Below are the code and all the weights of a small trained network. Each question names an input and a target symbol and asks about switching units off, where a switched-off unit gives its printed mean instead of its output.

import numpy as np


def w(rows, s, z=0):
    codes = np.array(rows[::2]) - 128.0
    scale = np.full(codes.shape[1], s)
    scale[-1] = z or s
    return codes * scale


def f(y):
    return np.maximum(y, 0)


def softmax(a):
    e = np.exp(a - a.max(-1, keepdims=True))
    return e / e.sum(-1, keepdims=True)


def log_softmax(a):
    a = a - a.max(-1, keepdims=True)
    return a - np.log(np.exp(a).sum(-1, keepdims=True))


def net(x, mask):
    ids = ['βγεζηθμξτψ'.index(c) for c in x.split()]
    T = len(ids)
    res = E[ids] + P[:T]
    q, k, v = (res @ M[0].T for M in (Q, K, V))
    z = softmax(np.where(np.tri(T) > 0, q @ k.T / 3**0.5, -1e9)) @ v
    res = res + np.where(mask[0], z, O[0][:, -1]) @ O[0][:, :-1]
    y = f(res @ A[0][:, :-1].T + A[0][:, -1])
    res = res + np.where(mask[1:9], y, B[0][:, -1]) @ B[0][:, :-1]
    return log_softmax(res[-1] @ U[:, :-1].T + U[:, -1])


Q, K, V, O, A, B = {}, {}, {}, {}, {}, {}
E = w([
[189,188,138,117,138],'β',
[119,179,160,117,56],'γ',
[156,97,202,164,102],'ε',
[206,160,119,161,166],'ζ',
[119,120,66,171,147],'η',
[180,121,162,161,142],'θ',
[83,162,1,178,115],'μ',
[155,100,196,160,106],'ξ',
[103,80,153,173,94],'τ',
[149,93,201,165,100],'ψ',
],0.019)
P = w([
[32,83,86,36,161],'0',
[107,82,81,125,81],'1',
[119,170,87,162,247],'2',
[157,103,90,120,53],'3',
[138,149,165,164,198],'4',
[187,127,53,120,45],'5',
[161,160,195,164,181],'6',
[206,118,48,130,34],'7',
[176,177,205,161,178],'8',
],0.011)
Q[0] = w([
[64,176,193,108,254],'h0',
[207,156,100,171,88],'h0',
[172,92,106,61,130],'h0',
],0.0095)
K[0] = w([
[2,208,211,206,193],'h0',
[178,123,102,125,13],'h0',
[155,103,59,149,150],'h0',
],0.0075)
V[0] = w([
[221,101,155,152,218],'h0',
[91,210,204,144,134],'h0',
[6,139,141,211,127],'h0',
],0.011)
O[0] = w([
[124,109,158,24,77,4],'h0',
[37,128,156,93,205,55],'h0',
[255,210,28,31,171,154],'h0',
],0.0093,0.0036)
A[0] = w([
[110,110,152,214,231,6],'n0',
[177,78,176,134,182,174],'n1',
[104,122,187,183,155,230],'n2',
[181,121,80,81,158,174],'n3',
[61,55,90,155,105,252],'n4',
[109,89,119,246,201,159],'n5',
[137,147,114,184,72,135],'n6',
[88,179,73,33,39,159],'n7',
],0.014,0.0046)
B[0] = w([
[39,19,93,164,2,176],'n0',
[25,159,126,202,122,193],'n1',
[197,182,60,33,190,214],'n2',
[37,135,171,168,123,197],'n3',
[24,204,177,45,107,200],'n4',
[211,209,208,50,182,246],'n5',
[164,31,73,173,131,250],'n6',
[32,86,232,83,77,156],'n7',
],0.012,0.011)
U = w([
[53,225,205,96,167,176],'β',
[214,254,148,130,232,157],'γ',
[118,183,89,132,62,106],'ε',
[71,103,141,50,77,3],'ζ',
[146,164,49,165,68,111],'η',
[106,89,186,101,120,99],'θ',
[221,138,94,207,176,73],'μ',
[112,135,90,107,115,131],'ξ',
[129,111,18,127,166,166],'τ',
[105,102,55,97,147,160],'ψ',
],0.0093,0.0064)

Each question gives the input, a string of symbols that net reads in full, and the target symbol t.
The units are the heads (3 rows each of Q, K, V and O) and the neurons (one row each of A and B). Each row of codes is followed by its name. A weight is (code - 128) times the scale printed after its matrix; where a second scale follows, it is the last column's (O, A, B and U).
mask holds one flag per unit, heads first, then neurons. A switched-off unit (its flag False) gives its mean, the last column of its rows in O or B, instead of its output. The means were averaged over made-up inputs and are rounded, as every weight is.
A unit's drop is (log p(t) with every unit on - log p(t) with that unit switched off) / (log p(t) with every unit on - log p(t) with every unit switched off).
The circuit of an input: a set's keep is (log p(t) with only the set's units on - log p(t) with every unit switched off) / (log p(t) with every unit on - log p(t) with every unit switched off). Starting from all 9 units, units are removed one at a time, each time the one whose removal leaves the highest keep (on an exact tie, the one counted first), for as long as the keep stays at least 0.8.
units of the circuit, in order: the units of the circuit, biggest drop first
top k neurons: the k neurons with the biggest drops, biggest first
input μ μ τ η γ η τ ψ, target η: units of the circuit, in order : [n5; h0]
input γ ξ ζ τ θ ζ μ ψ, target ζ: units of the circuit, in order : [h0; n4; n6]
input ξ η γ β ζ μ, target β: units of the circuit, in order : [n4]
input η ψ τ μ γ ψ β, target β: units of the circuit, in order : [h0; n6; n5]
input ζ β γ ε, target β: top 3 neurons : [n4; n0; n1]
input η ψ τ μ ζ, target β: top 2 neurons : [n3; n6]
input μ ζ ε γ ψ ζ ψ η, target ζ: units of the circuit, in order : [n4; h0; n6]
input γ γ ζ γ θ τ η β τ, target γ: top 3 neurons : [n2; n5; n3]
input ε ξ ε τ τ θ η ψ ζ, target β: top 3 neurons : [n6; n1; n3]
input ξ ε η θ μ μ θ β, target μ: units of the circuit, in order : [h0; n6; n0]
input γ γ γ γ ζ ζ γ ξ, target ζ: top 4 neurons : [n4; n6; n5; n3]
input ψ β β γ τ μ, target γ: units of the circuit, in order : [h0; n5]
input μ γ ξ ε μ μ θ η, target μ: units of the circuit, in order : [h0; n6; n5]
input μ τ ξ γ ε μ ζ θ, target μ: units of the circuit, in order : [n6; h0; n0]
input γ ε ξ γ γ ζ μ μ, target ζ: units of the circuit, in order : [n7]
input μ ξ γ ξ γ, target γ: units of the circuit, in order : [n0; n4]
input θ ζ γ ψ, target ζ: top 2 neurons : [n4; n5]
input θ ζ γ ξ, target ζ: top 2 neurons : [n4; n5]
input ξ ε ζ ζ β ε, target ζ: units of the circuit, in order : [h0; n5]
input μ γ μ μ ζ μ, target μ: top 3 neurons : [n6; n5; n0]
input γ γ τ ξ η, target β: top 3 neurons : [n0; n5; n6]
input γ η ψ ζ η γ β ψ, target γ: top 4 neurons : [n2; n0; n5; n3]
input ζ ζ γ γ, target ζ: top 2 neurons : [n7; n5]
input μ ψ θ, target β: top 4 neurons : [n6; n3; n1; n2]
